Below is a small trained network, with its code and all its weights. Each question gives an input and a class and asks what happens when units are switched off, that is, made to give their printed mean instead of their output.

import numpy as np


def w(rows, s, z=0):
    codes = np.array(rows[::2]) - 128.0
    scale = np.full(codes.shape[1], s)
    scale[-1] = z or s
    return codes * scale


def f(y):
    return np.maximum(y, 0)


def log_softmax(a):
    a = a - a.max(-1, keepdims=True)
    return a - np.log(np.exp(a).sum(-1, keepdims=True))


def net(x, mask):
    res = np.array(x, float).reshape(1, 7) / 4 @ E
    y = f(res @ A[0][:, :-1].T + A[0][:, -1])
    res = res + np.where(mask, y, B[0][:, -1]) @ B[0][:, :-1]
    return log_softmax(res[-1] @ U[:, :-1].T + U[:, -1])


A, B = {}, {}
E = w([
[127,128,129],'x0',
[131,16,227],'x1',
[125,127,128],'x2',
[206,45,3],'x3',
[254,157,196],'x4',
[127,126,134],'x5',
[131,130,133],'x6',
],0.0065)
A[0] = w([
[158,136,144,100],'n0',
[184,216,82,167],'n1',
[3,233,238,83],'n2',
[152,90,95,72],'n3',
[170,143,153,194],'n4',
[146,205,49,30],'n5',
[99,171,58,181],'n6',
[101,136,206,132],'n7',
[26,106,131,99],'n8',
[195,168,158,82],'n9',
[122,157,157,101],'n10',
[114,159,148,95],'n11',
[177,142,176,76],'n12',
[74,107,114,83],'n13',
[35,114,123,110],'n14',
[177,70,59,54],'n15',
[136,166,115,254],'n16',
[142,50,163,102],'n17',
[152,124,112,224],'n18',
[109,58,183,185],'n19',
[213,152,203,111],'n20',
[109,180,175,86],'n21',
[56,117,140,122],'n22',
[159,167,162,126],'n23',
[232,157,160,112],'n24',
[109,168,166,72],'n25',
[69,70,130,128],'n26',
[171,230,67,110],'n27',
[117,188,207,86],'n28',
[43,163,188,79],'n29',
[207,99,72,104],'n30',
[145,143,114,249],'n31',
[114,208,181,78],'n32',
[152,135,135,95],'n33',
[202,176,170,95],'n34',
[166,143,131,75],'n35',
[181,98,78,77],'n36',
[84,106,98,87],'n37',
[78,87,74,112],'n38',
[88,204,65,129],'n39',
[96,128,109,84],'n40',
[138,224,80,67],'n41',
[131,198,95,101],'n42',
[127,29,132,182],'n43',
],0.012,0.0086)
B[0] = w([
[170,164,109,140],'n0',
[117,100,191,214],'n1',
[102,78,89,254],'n2',
[114,105,72,147],'n3',
[112,197,123,198],'n4',
[184,84,140,166],'n5',
[121,147,167,213],'n6',
[107,109,137,192],'n7',
[172,183,76,178],'n8',
[153,151,82,162],'n9',
[105,89,115,147],'n10',
[141,62,102,143],'n11',
[166,145,109,155],'n12',
[168,160,109,147],'n13',
[198,196,116,177],'n14',
[113,52,96,173],'n15',
[2,171,192,241],'n16',
[180,100,186,172],'n17',
[36,149,127,213],'n18',
[147,121,185,213],'n19',
[152,187,76,198],'n20',
[92,68,69,163],'n21',
[158,156,155,169],'n22',
[134,170,112,166],'n23',
[129,148,95,192],'n24',
[106,69,64,149],'n25',
[155,200,123,173],'n26',
[169,103,169,198],'n27',
[117,81,91,184],'n28',
[151,74,102,187],'n29',
[73,102,81,189],'n30',
[30,150,144,236],'n31',
[137,73,100,175],'n32',
[158,156,112,133],'n33',
[153,155,110,176],'n34',
[172,144,116,135],'n35',
[96,83,103,165],'n36',
[164,155,100,149],'n37',
[165,179,108,174],'n38',
[177,118,192,201],'n39',
[186,135,113,137],'n40',
[202,94,157,172],'n41',
[225,74,166,167],'n42',
[115,147,180,210],'n43',
],0.007,0.0097)
U = w([
[112,7,38,42],'0',
[95,142,162,247],'1',
[95,138,162,219],'2',
[99,139,160,201],'3',
[218,69,220,15],'4',
[181,196,64,4],'5',
],0.014,0.0047)

Each question gives the input, the list of numbers given to net, and the class t.
The units are the neurons (one row each of A and B). Each row of codes is followed by its name. A weight is (code - 128) times the scale printed after its matrix; where a second scale follows, it is the last column's (A, B and U).
mask holds one flag per neuron, in row order. A switched-off neuron (its flag False) gives its mean, the last column of its row in B, instead of its output. The means were averaged over made-up inputs and are rounded, as every weight is.
A unit's drop is (log p(t) with every unit on - log p(t) with that unit switched off) / (log p(t) with every unit on - log p(t) with every unit switched off).
The circuit of an input: a set's keep is (log p(t) with only the set's units on - log p(t) with every unit switched off) / (log p(t) with every unit on - log p(t) with every unit switched off). Starting from the 12 units with the biggest drops (on a tie, the unit counted first), units are removed one at a time, each time the one whose removal leaves the highest keep (on an exact tie, the one counted first), for as long as the keep stays at least 0.8.
circuit, biggest first: the units of the circuit, biggest drop first
unit that matters most: the unit with the biggest drop
k most important neurons: the k neurons with the biggest drops, biggest first
drop when u is switched off: that unit's drop, to one decimal
input [-4,6,0,-7,-5,0,0], class 0: circuit, biggest first : (n2, n29)
input [7,5,0,6,-3,-5,1], class 3: circuit, biggest first : (n43)
input [5,-1,0,-6,7,-5,3], class 5: circuit, biggest first : (n20, n9)
input [-4,-6,-6,3,-8,-5,-5], class 5: 2 most important neurons : (n38, n14)
input [6,3,-3,8,7,0,-4], class 0: 2 most important neurons : (n15, n30)
input [0,4,-3,5,4,-7,-7], class 1: 2 most important neurons : (n2, n43)
input [4,4,-4,-6,-1,-1,-6], class 0: 2 most important neurons : (n2, n29)
input [-4,-3,7,-7,-5,1,-1], class 0: 2 most important neurons : (n2, n29)
input [-1,1,-7,-7,8,-2,3], class 5: circuit, biggest first : (n20, n9)
input [-1,-4,1,0,8,2,-6], class 5: 2 most important neurons : (n20, n9)
input [-4,-7,-1,-1,-7,-3,2], class 4: drop when n29 is switched off : 0.0
input [-6,0,-6,-7,3,-7,2], class 0: drop when n2 is switched off : 0.1
input [-6,0,1,-6,-1,3,1], class 0: drop when n2 is switched off : 0.2
input [7,1,-1,-5,8,4,0], class 5: unit that matters most : n20
